Here is a tiny trained network, its code and every weight. The questions are about switching its units off for an input and a class, where a switched-off unit gives its printed mean instead of its output.

import numpy as np


def w(rows, s, z=0):
    codes = np.array(rows[::2]) - 128.0
    scale = np.full(codes.shape[1], s)
    scale[-1] = z or s
    return codes * scale


def f(y):
    return np.maximum(y, 0)


def log_softmax(a):
    a = a - a.max(-1, keepdims=True)
    return a - np.log(np.exp(a).sum(-1, keepdims=True))


def net(x, mask):
    res = np.array(x, float).reshape(1, 4) / 4 @ E
    y = f(res @ A[0][:, :-1].T + A[0][:, -1])
    res = res + np.where(mask, y, B[0][:, -1]) @ B[0][:, :-1]
    return log_softmax(res[-1] @ U[:, :-1].T + U[:, -1])


A, B = {}, {}
E = w([
[114,97,51,6,132],'x0',
[158,194,151,63,49],'x1',
[128,129,128,128,128],'x2',
[26,81,181,104,88],'x3',
],0.015)
A[0] = w([
[145,146,190,224,147,190],'neuron 1',
[56,71,156,176,155,236],'neuron 2',
[73,69,162,131,127,128],'neuron 3',
[53,64,147,79,81,96],'neuron 4',
[138,180,153,186,115,155],'neuron 5',
[151,86,86,69,111,92],'neuron 6',
[231,166,121,185,200,125],'neuron 7',
[105,100,86,138,167,142],'neuron 8',
[111,46,152,145,61,178],'neuron 9',
[151,130,150,99,150,98],'neuron 10',
[161,163,209,166,104,149],'neuron 11',
[179,83,77,56,98,117],'neuron 12',
[189,164,109,149,177,157],'neuron 13',
[121,95,175,99,128,82],'neuron 14',
[92,65,181,157,187,251],'neuron 15',
[171,120,103,103,125,94],'neuron 16',
[170,107,102,139,173,182],'neuron 17',
[125,130,158,114,94,115],'neuron 18',
[89,117,86,101,160,166],'neuron 19',
[8,117,126,58,140,29],'neuron 20',
[143,96,116,123,185,254],'neuron 21',
[141,86,96,131,169,219],'neuron 22',
[74,128,212,130,70,164],'neuron 23',
[120,92,81,72,155,131],'neuron 24',
[77,67,163,105,133,104],'neuron 25',
[146,79,98,145,124,175],'neuron 26',
[197,186,135,53,174,163],'neuron 27',
[147,183,137,107,37,168],'neuron 28',
[191,231,83,116,113,154],'neuron 29',
],0.016,0.0063)
B[0] = w([
[184,194,118,199,226,253],'neuron 1',
[150,136,166,205,111,237],'neuron 2',
[168,161,117,213,164,200],'neuron 3',
[141,254,161,57,176,226],'neuron 4',
[125,215,99,10,147,207],'neuron 5',
[178,78,98,200,196,191],'neuron 6',
[55,132,191,74,200,242],'neuron 7',
[83,114,156,93,72,177],'neuron 8',
[141,248,110,153,106,199],'neuron 9',
[164,138,142,147,110,138],'neuron 10',
[77,171,81,31,79,222],'neuron 11',
[206,63,89,197,155,210],'neuron 12',
[39,109,102,69,169,204],'neuron 13',
[120,162,144,40,124,158],'neuron 14',
[149,132,168,210,120,230],'neuron 15',
[148,90,121,161,93,162],'neuron 16',
[61,91,210,110,83,184],'neuron 17',
[104,222,47,76,83,162],'neuron 18',
[74,55,144,100,152,184],'neuron 19',
[140,196,119,82,222,218],'neuron 20',
[74,74,211,136,118,191],'neuron 21',
[48,72,195,135,79,188],'neuron 22',
[162,214,81,132,52,234],'neuron 23',
[48,56,194,103,139,200],'neuron 24',
[164,159,102,187,206,196],'neuron 25',
[80,95,179,126,84,163],'neuron 26',
[201,70,76,181,111,209],'neuron 27',
[180,162,24,114,125,222],'neuron 28',
[226,61,70,167,179,228],'neuron 29',
],0.0076,0.02)
U = w([
[109,129,187,119,207,213],'0',
[225,104,99,247,169,155],'1',
[188,127,54,36,177,167],'2',
[153,163,96,80,18,2],'3',
[97,18,143,87,84,66],'4',
],0.011,0.0028)

Each question gives the input, the list of numbers given to net, and the class t.
The units are the neurons (one row each of A and B). Each row of codes is followed by its name. A weight is (code - 128) times the scale printed after its matrix; where a second scale follows, it is the last column's (A, B and U).
mask holds one flag per neuron, in row order. A switched-off neuron (its flag False) gives its mean, the last column of its row in B, instead of its output. The means were averaged over made-up inputs and are rounded, as every weight is.
A unit's drop is (log p(t) with every unit on - log p(t) with that unit switched off) / (log p(t) with every unit on - log p(t) with every unit switched off).
k most important neurons: the k neurons with the biggest drops, biggest first
drop of u: that unit's drop, to one decimal
input [-3,1,4,5], class 3: most important neuron -> (neuron 29)
input [0,0,7,7], class 1: 3 most important neurons -> (neuron 7; neuron 3; neuron 25)
input [0,-1,-8,4], class 1: 2 most important neurons -> (neuron 7; neuron 11)
input [5,-7,4,1], class 0: 2 most important neurons -> (neuron 20; neuron 25)
input [-8,-1,-6,0], class 0: 3 most important neurons -> (neuron 5; neuron 11; neuron 7)
input [-6,7,7,1], class 3: 3 most important neurons -> (neuron 23; neuron 20; neuron 11)
input [0,-1,-8,7], class 1: 3 most important neurons -> (neuron 7; neuron 3; neuron 25)
input [0,7,3,4], class 3: 3 most important neurons -> (neuron 23; neuron 1; neuron 7)
input [6,1,8,-4], class 1: 2 most important neurons -> (neuron 12; neuron 6)
input [4,-1,-5,0], class 4: drop of neuron 1 -> 0.2
input [-7,3,-8,0], class 2: drop of neuron 1 -> 0.2
input [-2,-5,-4,0], class 0: drop of neuron 6 -> 0.3
